Here is a tiny trained network, its code and every weight. The questions are about switching its units off for an input and a target symbol, where a switched-off unit gives its printed mean instead of its output.

import numpy as np


def w(rows, s, z=0):
    codes = np.array(rows[::2]) - 128.0
    scale = np.full(codes.shape[1], s)
    scale[-1] = z or s
    return codes * scale


def f(y):
    return np.maximum(y, 0)


def softmax(a):
    e = np.exp(a - a.max(-1, keepdims=True))
    return e / e.sum(-1, keepdims=True)


def log_softmax(a):
    a = a - a.max(-1, keepdims=True)
    return a - np.log(np.exp(a).sum(-1, keepdims=True))


def net(x, mask):
    ids = ['αδεηλφ'.index(c) for c in x.split()]
    T = len(ids)
    res = E[ids] + P[:T]
    r = res
    for j in range(2):
        rows = slice(4 * j, 4 * j + 4)
        q, k, v = (r @ M[0][rows].T for M in (Q, K, V))
        z = softmax(np.where(np.tri(T) > 0, q @ k.T / 4**0.5, -1e9)) @ v
        o = O[0][rows]
        res = res + np.where(mask[j], z, o[:, -1]) @ o[:, :-1]
    y = f(res @ A[0][:, :-1].T + A[0][:, -1])
    res = res + np.where(mask[2:6], y, B[0][:, -1]) @ B[0][:, :-1]
    return log_softmax(res[-1] @ U[:, :-1].T + U[:, -1])


Q, K, V, O, A, B = {}, {}, {}, {}, {}, {}
E = w([
[214,70,77,186,48,108],'α',
[79,224,71,85,146,224],'δ',
[132,172,181,198,217,127],'ε',
[161,135,54,160,91,87],'η',
[4,130,237,124,27,140],'λ',
[130,251,129,185,48,187],'φ',
],0.013)
P = w([
[63,126,28,155,220,148],'0',
[147,155,105,40,145,102],'1',
[80,159,96,209,164,190],'2',
[169,145,133,33,131,107],'3',
[119,111,132,194,147,212],'4',
[174,168,162,53,110,92],'5',
[137,104,165,190,131,232],'6',
[185,173,181,63,106,62],'7',
[151,94,199,191,116,254],'8',
[184,199,188,64,91,107],'9',
],0.0093)
Q[0] = w([
[189,158,108,87,142,111],'H1',
[111,134,51,175,89,164],'H1',
[161,123,126,80,95,151],'H1',
[58,97,158,120,68,112],'H1',
[157,105,98,138,168,114],'H2',
[80,34,138,253,115,117],'H2',
[203,204,141,136,103,114],'H2',
[175,144,144,41,66,98],'H2',
],0.019)
K[0] = w([
[133,105,204,129,205,134],'H1',
[186,132,87,117,62,197],'H1',
[136,106,164,181,94,131],'H1',
[38,97,92,80,50,133],'H1',
[156,74,108,154,159,113],'H2',
[201,122,6,161,23,125],'H2',
[194,152,245,181,137,95],'H2',
[83,29,245,160,142,92],'H2',
],0.015)
V[0] = w([
[107,99,148,119,13,165],'H1',
[173,208,64,76,95,141],'H1',
[175,141,9,129,121,182],'H1',
[174,149,172,132,195,123],'H1',
[115,163,23,40,120,119],'H2',
[173,137,135,144,11,165],'H2',
[254,124,126,190,217,152],'H2',
[224,208,111,146,185,112],'H2',
],0.01)
O[0] = w([
[169,165,124,122,249,155,108],'H1',
[102,29,88,86,113,114,225],'H1',
[78,88,159,132,117,72,252],'H1',
[172,121,162,102,77,122,149],'H1',
[145,255,69,177,121,156,84],'H2',
[56,139,58,148,38,89,205],'H2',
[107,103,87,75,180,215,186],'H2',
[89,161,96,29,113,232,251],'H2',
],0.0089,0.004)
A[0] = w([
[93,143,74,252,150,216,13],'N1',
[216,137,115,122,68,181,168],'N2',
[2,143,165,157,229,112,212],'N3',
[143,193,94,9,209,20,5],'N4',
],0.011,0.0024)
B[0] = w([
[166,99,191,140,104,123,250],'N1',
[81,115,201,106,77,114,197],'N2',
[87,84,52,177,140,104,191],'N3',
[254,144,117,96,228,144,142],'N4',
],0.018,0.011)
U = w([
[4,3,65,127,165,97,252],'α',
[188,109,135,217,119,228,203],'δ',
[129,116,212,140,119,182,143],'ε',
[93,99,105,100,169,96,103],'η',
[92,132,193,143,178,44,2],'λ',
[37,194,98,140,110,142,32],'φ',
],0.0079,0.0013)

Each question gives the input, a string of symbols that net reads in full, and the target symbol t.
The units are the heads (4 rows each of Q, K, V and O) and the neurons (one row each of A and B). Each row of codes is followed by its name. A weight is (code - 128) times the scale printed after its matrix; where a second scale follows, it is the last column's (O, A, B and U).
mask holds one flag per unit, heads first, then neurons. A switched-off unit (its flag False) gives its mean, the last column of its rows in O or B, instead of its output. The means were averaged over made-up inputs and are rounded, as every weight is.
A unit's drop is (log p(t) with every unit on - log p(t) with that unit switched off) / (log p(t) with every unit on - log p(t) with every unit switched off).
The circuit of an input: a set's keep is (log p(t) with only the set's units on - log p(t) with every unit switched off) / (log p(t) with every unit on - log p(t) with every unit switched off). Starting from all 6 units, units are removed one at a time, each time the one whose removal leaves the highest keep (on an exact tie, the one counted first), for as long as the keep stays at least 0.8.
units of the circuit, in order: the units of the circuit, biggest drop first
most important unit: the unit with the biggest drop
top k neurons: the k neurons with the biggest drops, biggest first
which heads matter: for each layer, one digit per head in row order, 1 if its drop is at least 0.15 and else 0, layers parted by /
drop of u: that unit's drop, to one decimal
input ε α δ φ δ δ, target ε: units of the circuit, in order -> (H1 H2)
input ε φ α δ ε φ η α, target ε: which heads matter -> 10
input λ η ε φ ε, target δ: which heads matter -> 01
input δ φ ε ε φ ε φ δ, target ε: which heads matter -> 11
input α η φ δ δ, target δ: units of the circuit, in order -> (H2 N1 H1 N2)
input δ φ φ δ φ δ η δ λ δ, target λ: top neuron -> (N4)
input φ λ ε ε ε φ φ ε α, target α: which heads matter -> 01
input λ ε ε φ ε α η φ δ, target α: top 2 neurons -> (N3 N4)
input η δ ε η δ φ λ δ λ, target δ: units of the circuit, in order -> (H2 H1 N1 N3)
input α φ φ δ η δ η α, target α: which heads matter -> 11
input φ α η φ δ φ δ α α η, target η: units of the circuit, in order -> (H1 N4 N1)
input λ α η α δ λ α α, target λ: which heads matter -> 01
input ε η η, target δ: units of the circuit, in order -> (H2 N1)
input ε α λ η φ, target α: which heads matter -> 11
input ε η φ, target α: units of the circuit, in order -> (H1 N3)
input φ δ φ φ, target φ: units of the circuit, in order -> (H2)
input φ ε ε, target δ: which heads matter -> 11
input ε φ α η, target ε: units of the circuit, in order -> (H2 H1)
input φ φ η η φ δ α φ φ η, target η: which heads matter -> 11
input λ η δ η η φ φ δ, target λ: which heads matter -> 01
input η η η δ, target δ: top 2 neurons -> (N4 N2)
input δ α φ ε α η α λ λ, target δ: most important unit -> H1
input ε φ ε α, target ε: top 2 neurons -> (N2 N3)
input φ ε φ ε δ α ε η, target ε: top 2 neurons -> (N3 N2)
input λ δ φ η η φ ε, target α: top 2 neurons -> (N3 N4)
input λ η η η α ε, target ε: drop of H2 -> 0.3
input η η ε α δ φ φ ε λ, target α: drop of N3 -> 1.4
input η α α α φ φ, target φ: drop of H1 -> 0.0
input η φ ε α φ φ λ, target α: drop of H1 -> 0.5
